In the rows, 128 means zero.
Each row has a class, written as a number after it.
[153 109 127 197 172 182 157 132 151 128  89 197  86 141 215  29 103 105
  80 130 154 136 151 122  46 153 151 188  88 163 136 107 138 138  88 146
 124 106 139  75 134 141  83 161 112] -> 5
[155 126 147 126 127 143  96 144 131 118 141 165 123 164 171 106 138 115
 125 144 139  89 110  96  87 124 148 162  95 135 103 110 129 180 125 131
 133 118 142 135 165 149  80 117  97] -> 2
[142 127 165 128 109  78 120 141 164  86 123 105 132 129 135 135 149 136
 172 122 126 158 141 137 141 120 100 143 123 143 153 122 151 142 150  95
 144 120 147  95  80 131 131 144 143] -> 4
[107 138 167 162 182 144 114 180 137 145 118 150 104  44 162 109 187  79
 145 122 156 200  98  87  20 170 110 195 106 163 140 123 156 110 114 104
 167 132 152 112 151 182 120 133  85] -> 1
[150 127  93 134  92  62  83 111 155 120 102 124 101 200 173 172 174 133
 139 157 155 119 130 111 126 114 164 113 102  93  75 100 125 184 127 174
 155 113 103 100 152 120 101 142 117] -> 1
[145 149 146 111 152 109 102 155 120 154 172 130 147 136 138 141 130 128
 143 110 124 124 115 114 104 133 144 128  95 115 162 130 125 138 156  96
 152 116 122 139 127 143 134 117  94] -> 1
[140  90 108 125 151 104 139 113 151 139 141  82 113 126 135  66 144 125
 138 168 176 102 105 119  79 120 165 136  79  71 178 116 135 141  97 152
 112 114 123 103 143 159  93 134 120] -> 7
[152 148 163 101 157 115 151 143 130 167 116 142 156 136 127 120 145 145
 133 139 109 125 114 112 131 146 152 126 109 145 116 127 126 128 134 116
 147  89 100 108  97 141 132 134 126] -> 6
[147 103 129 107 125 114  58  76 129 119 127 109 119 174 102 135 135 142
 131 140 149 137 156 157 130  81 166 127 127 116 174 108 118 116 142 131
 110 104 132 117 141 190 130 146 117] -> 4
[116 114 123 109 132  74 157 175 144 171 123 120 140 131 127 129 147 137
 140 145 151 129 109 118 138 137 115  94 138 140 100 159 120 108 142 130
 125 121  83 121 127 143 143 127 127] -> 5
[111 128 120 109 132  94 118  51 157  95 177 135  85 193 107  80 192 118
 122 133 152 102 134 107  71  89 121 154 108 132 121 108 133 146 107 137
 128 125 102 114 124 113 102 100 184] -> 2
[203 110 107 140 169 162  76 135 115 147  39  43 154 104  93 138 101 159
 102 163  79 140 145 134 137 155 165 109 189 152 103 195 129 162 135 104
 118  89 111 139 107 153 121 162  79] -> 3
[152  96 147 108 155  74 101 102 122 168 155 120 116 172 167 165 126 145
 102 183 125 111 127 119 112 140 146 152  89 111 185 113 118 171 127 134
 132 105 142  97  77  94  77 120 137] -> 5
[112  94  93 101  84  69 122  93 163 103 128 113 123 115  90 111 131 133
 148 149 147 116 175 129 122 155 171 124 134  59 189  79  98 156 116 174
 137 131 141  64 133 174 143 106 153] -> 5
[ 64 124 104 126 142  61  84  80 153 170 140 102 149 132 113 159 184 120
  98 158 124 130 115 104  77  86 166 124 119 125  75  61 112 131 138 137
 137  90 176 128 121 179 106  85 117] -> 3
[121  74  86 108 130  91 137  67 136 162 174  96 108 172 138 167 112 203
  97 174 129 118 113 101  70 131 159 129 140  85 154 106 123 107 108 139
 163  67 130  80  73 145 131 114  75] -> 6
[142  80 128  93 138  34  89 155 174 132 158  99 122 176 106 137 141 121
 117 143 179 120 159 120 115  98 133 128 115 103 185 168 136 134 115 142
 122 125  85 109 126 132 164 149 138] -> 5
[152  93 107 109 128  62  97 139 157 114 155  83 114 152 137 136 165 124
 155 148 151 106 101 118 131 135 118 126 154 112 132 140 124 193 144 114
 113 151 107 109 104 155 113  76 141] -> 2
[117 201 118 131 134 171 163 146 124 159 133 140 160 190  75 111 122 138
  63  93  80 166 109  88  73 164 182 170 117  74 127 123  86 131  82 111
 168 107 132 129  87 127 150 103 141] -> 1
[146 140 141  95 136 168 132 135  56 139  62  96 116  75 138  50 135 131
 140 202 215 147 169 116 130 132 103  85 138 170 119 124  61 179 129 140
 157 122 105 144 133 115 153 190 150] -> 3
[126 170 124 122 113 123 148 166 121 165 160 161 133 158 127 127 135 125
 116 148 130 127  88 119  84 132 141 124 150 103 123 127 114 128 131 126
 113 117 114 136 119 136 155  99 123] -> 7
[137 130 135 108 131  80 157 192 138 179 155 137 128 159 162 126 135 124
 121 139 144 116 112 112 121 140 113  83 137 151 134 137 115 123 132 134
 131 113 101 106 140 119 139 105 165] -> 5
[144 144 122 108 131 122 157 177 114 147 163 148 130 127 144 124 146 143
 127 128 124 133 109 109 101 148 140 144 115 137 126  98 126 139 140 112
 151 121 110 140 129 127 124 105 106] -> 1
[ 91 125 141 116 109 126  85  91 128 138 127 146 106  89 122  72 123 163
  93 130 161 125 128  57  28 128  72  88 173 133 158 168 108 151  82 120
 147 120 162  92 115 147 139 151 157] -> 5
[127 150 129 115 134 100 146 163 113 154 140 137 155 145 138 135 128 139
 128 144 110 133  96 116 125 142 136 113 133  92 161 151 103 147 137 131
 132 125 124 126 104 139 145 105  97] -> 7
[178 137 106 183 110 227 117 171 101  84  94  82  92 146 107  57 151 156
 107 226 172 138 103 131  45  89 113 191 129 145 159 137 123 208 109  98
 134 101 129 129 132 123 106 133  96] -> 7
[163 114 140 111 158 147  64  38 128 104  87 126  96 162 122  91 160 131
 119 130 137 107 168 125 132  91 147 113  97 138  90 146 109 178 135 136
 145  93 145 105 161 146  63 120 158] -> 2
[149 138 150  91 122 127 153 148 131 125 121 143 140 149 109 129 143 145
 140 142 120 127 121 113 134 140 139 117 119 130  86 137 111 139 147 126
 139 110 116 126 125 127 131 119 123] -> 2
[105 142 112 115 120 171  37 132 119 129  16 189 185  97 111 151 127 132
 132  95  36 139  91 105 122 130 156  73 144 130 126 179 141 138  99 105
 111 103 162 117 252 153  93 186 146] -> 2
[135 119 129 120 123 102 166 172 136 167 152 117 137 141 130 132 115 147
 109 138 153 118 113 126 107 151 136 118 141 136 104 122 107 114 132 141
 134 119  99 116 126 149 122 113 115] -> 5
[118 115 115 151 156  83  97 116 152 153 119 108 134 167 133 151 157 129
  97 157  97 122 115 112 113 109 160 128 114  96 136 102 117 150 123 161
 134 110 179 107 132 116  90  98 143] -> 3
[148  87 137 106 147  50 114 110 137 119 119  60 116 136 143 128 142 132
 121 183 148 122 109 119 139 126 140 142 106 125 144 136 122 160 113 153
 138 128 141 110 125 176  84 142 102] -> 4
[137 139 145 242 106 191 152 174 136 189  88 163 152  82 201  27 160  98
 104 104 103 149  71  67 128 152 127 136 127 128 100 121 152 120  77 170
 114 132 128 127 210 150 115 100 148] -> 5
[129  94  95 113 186 110 123 118  97 124  90 147  95  59 141 172 111 136
 127 115 116 147 115 130 166 143  98 134  78 143 164 180 158 144 118  96
 132 174 133 121 145  52  62 186 142] -> 1
[115 103 171  73 104  73 138  98 129 118 176 101 128 175 101 121 162 130
 124 166 163 111 155 111 119  99 125 165  92 102 130 107 122 105 139 170
 157 112 130 112 147 141  71 107 132] -> 0
[139 154 145  93 116 101 170 150 126 152 131 159 131 156 144 105 136 136
 129 164 113 129  97 114 136 142 147 118 118 117 115 123 114 125 137 128
 128  94 129 132 103 139 156 136 126] -> 4
[113 100 124 103 171  95 115 151 119 167 132 154 136 142 144 129 127 154
 129 154 138 135 102 117 112 127 134 100 134 124 123 149 129  99 141 134
 135 107 116 133 134 160 153 154  89] -> 6
[131 161 138 107 149  91 124 139 135 152 155 154 123 145 146 120 132 125
 138 117 130 121 130 113  89 124 149 127 110 149 124 131 107 152 154  90
 146 113 112 136 108 136 157 109 105] -> 1
[175 103 128 128 119 168 124 170  87 119 125 177 141 138 112  75 110 161
  96 151 165 141 149 104 104 135 117 202 146  66 151 164 108 141 112 129
 184  93 122 109 149 171 135 170  90] -> 6
[ 83 135  95  70 117  61 110 141 168 145 128 115 133 157 139 155 141 130
 144 156 159  85  95 112  39 126 138 107 164 126  90 119 111 147 134 119
 140  82 136 120  87 188 118 128 105] -> 7
[149 118 127 101 138 105 148 171 135 163 141 126 130 119 147 106 137 126
 137 135 130 122 116 103 125 152 128  96 140 133  77 159 138 139 151  94
 131 116 121 148 107 135 128 112 133] -> 0
[155 123 155 126 130  89 102 149 159 152 145  62 138 190  94 131 184 145
 143 156 155 115 106 116  92  84 154 128 120 136 138 108 130 156 123 120
 108 125 113 112 129 152  82  80 151] -> 7
[154 132 115 110 102 127 113 134 123 112 114 101 154 222 102 167 112 148
 122 174 119 111 150 122 133  95 163 136  99 107 137 112 128 156 122 131
 139  90 136 122 118 100  96 150 123] -> 7
[161  72 133 116 127  67 117 137 163 151 136  82 114 137  98 162 113 111
 108 171 201  80 130 136 149 108 137 142 108 114  95 107 121 134 129 178
 112 134 134 123 139 127  76 141 178] -> 5
[133 159 168 125 137 149  29  89 116 105 102 120 164 106 106 135 187  91
 147 163  93 149 102  37  86 124  85  94 126 140 227 140 139 168 104 123
 129 111 164 105  95 154 151 153 148] -> 2
[127 133 138 107 150  99 126 165 148 147 125 157 149 159 132 132 126 146
 112 126 116 113 104 135 109 128 166 142 114 116 121 132 120 130 131 137
 144 101 111 124 131 154 140 140  91] -> 6
[143 150 138 101 126 118 145 147 117 149 137 138 123 175 137 110 127 140
 118 159 130 123  97 116 120 134 137 103 135 128  88 124 119 119 135 134
 128 101 134 150 112 144 138 145 133] -> 4
[122 145 116 108 158  96 154 146 123 168 138 139 113 137 143 133 136 147
 128 124 141 141  96 121  99 156 139 109 117 110  93 154 103 121 149 114
 155 118 109 120 120 141 129 116  95] -> 1
[ 97 144 173 128 140 160  88  91 133 158  71 145 142 135 163  52 190  96
 139 141 117 148  91  97  90 111 129 163 144 233 138  81 132 152  92 113
  45 147  87 146 110 134 105 131 196] -> 2
[ 84  83 120  99 124 113  90 137 165 151 151  88 100 169 120 143 169 151
 103  56 177 134 122 123 102  84  96 141 154 117 109 161 139 113 106 106
 151 140 130 143 126 115  77  91 190] -> 0
[121 132 108 123 140 106 141 180 126 173 127 131 146 139 132 124 149 131
 127 146 135 130 112 127 121 127 145 131 138 127 100 118 113 134 146 111
 122 120 110 144 129 125 132 114 125] -> 3
[ 99 160 139 123 135 127  77  89 128  74 113 159 114 125 127  39 180  76
 111 133 114 169 128  97  91 147  81 169 166 152 125 154 137 190 124 114
  94 166 131 101  91 191 131  94 140] -> 2
[132 134 149 139 158 139  72 132  89 145  60 128 141  96 149  84 139 119
 119 198 101 188 134 150 106 136 141 153 122 116 196 152 114 165 139 107
 111  99 146  99 152 124 135 163 118] -> 3
[143 108 105 133 109 141 117 137 163 117 131 140  94 167 113 144 149 142
 138 144 158  72 128 148 134 118 165 160  68  75 130  85 134 163 142 161
 136 122 138 133 131 103  83 113 132] -> 5
[139  84 137 109  94  75  76 110 175 130 139 102 144 163  83 116 156 132
 121  78 153 105 150 128 117  91 135 148 171  70 115 146 135 103 113 162
 133 118 107 129 178 152  82 136 198] -> 0
[104 153 136 136 129 161 124  98 131 158  85 129 115 113 164  75 195 107
 145 143 106 157  84  95  77 137 134 128 122 190  99 114 149 142  83  96
 110 106  97 116 166 110 105 124 189] -> 2
[106  70 107 109  99  44 100 196 166 147 167  63 121 153 141 146 145 124
 157 166 176 105 114 129  84 137 134 141 169 108 125 123 138 114 128 157
 152 111 107 127 200 180 126 103 113] -> 5
[164 157 163  99 141 125 108 142  81 184  72 199 155  58 147  92 112 102
 114 208  73 103 116 115 107 121 145 107 110 198 169 119 126 162 127  87
  76  85 158  89 228  99  81 171 191] -> 3
[132  63 100 115 156  86  94 134 133 145 121  94 112 152 149 161  99 144
 123 122 152 107 146 159 165 145 164 130  98  73 144 161 115 148 131 153
 153 140 129 117 171 138  77 125 104] -> 5
[135 119 150 129 114 104  44 161 104 121  90  92 178 105 154 129 123 148
 136 125 173 228 151 138 103 141 130 135 106 106  83 111 130 185 142  58
 144 132 145  99 126 158  93 206 116] -> 1
[141 122  96 123  94  80  98  86 154 145 135  95 108 143 157 113 163 108
 144 178 153  84  97  96 105 103 178 128  88 104 133  82 131 182  92 120
 132  92 140 112 152 163 110 127 152] -> 4
[131 109 138 175 148 148 120 141 121 157 139  93 129 100 135  85 116 115
  92 117 204 189 113 123  85 110  88 111 137 141  95 166 116 109 139  76
 108 147 140  83 121 203 109 117 111] -> 0
[124  78 176 131 116  74 139 125 141 183 121  95 169 146 153  65  74 168
 100 144 159 146 151  67 135  94 123 117 110 129 209 177  80 136  77 119
 118 130 121  88 109 109 168 151 153] -> 5
[143 135 125 167  92 100  80  53 113 117  93 125 125  94 180  49 170  99
 155 199  95 146 117  61 150  89  90 135  98 174 138 139 182 202 107  50
  99 105 158  93 123 127 107 153 174] -> 4
[144 141 127 111 139 118 170 162 130 171 129 117 128 154 126 115 146 141
 119 166 127 122  85 135 100 126 152 130 135 129 149 136 108 130 127 128
 108 102  98 116 119 140 124  93 120] -> 7
[131 147 169 115 110 144  84 161 165  93  48 101 143  98  72  96 126 106
 120 173 120 106 151 111 133  94 105 144 156 179  82 174 131 148 175 141
 110 103 170 128 122 199 150 122  59] -> 3
[137 123 141 114 124  79 156 160 138 163 153 130 162 160 124 103 140 131
 125 130 122 134 118 110 116 143 144 136 147 100  82 140 117 124 139 114
 133 118 112 143 109 136 118 115 153] -> 0
[110 178 127 131 102 122  17 104  94 105  78 114 187  55  80  63 167  60
 145 161 137 134 146 107  87 124 118 136 167  97 222 110  84 201 109 129
 129 130 142 103 182 206 149 166 178] -> 3
[125 127 137  98 136 103 168 154 123 153 127 168 146 138 129  80 152 133
 125 129 130 123 130 116 119 126 136 121 127 133  73 138 108 120 144 120
 147 104 120 145 151 133  97 128 158] -> 0
[120 115  79 142 119 108 109  99 139 169 114  97 100 119 162 132 132 142
  95 158 159 120 110 147 101 105 170 128 104 102 117 118 107 172 121 112
 113 108 124  86 144 132 108 109 101] -> 3
[133 134 152 138 152 182  98 118 135 123 104  91 158 106  73  88 136 116
 128 142 128 125 102 111 121 117 113 196 105 131 190 151 155 125 120 101
 111 120 115 118  73 182 128 144  93] -> 6
[142 147 144 108 119 110 136 162 122 148 143 148 131 156 148 126 121 132
 141 167 120 115  89 103 109 145 148 120 125 116 143 124 115 131 131 125
 134 106 148 136 130 155 148 136 108] -> 4
[151 134 142 108 149  98 128 149 126 146 145 139 133 135 139 105 133 138
 122 125 109 139 120 115 122 140 138 128 114 129 130 128 134 146 146 112
 122 129 125 128 120 123 118 116 133] -> 1
[130 114 145 109 108  86 123 109 120 111 154  86 155 143  98 149 162 103
 154 228  98 106 130  91 138 101 136 193 116 119 247  66 130 145 125 184
 129 111 151 138  98 122 131  93 126] -> 7
[135 138 119 102 143 142 139 131 123 142 117 158 121 161 126 131 140 148
 134 146 109 120  94 115 106 149 140 102 135 122  85 151 113 127 140 119
 131  97 121 129 131 123 120 125 128] -> 2
[117 122 104 108 130 119 173 193 123 172 134 159 152 151 132 132 109 150
  99 141 124 124 110 115 114 159 148 119 140 125 109 116 101 121 126 131
 140 110 123 137 118 135 131 123 125] -> 5
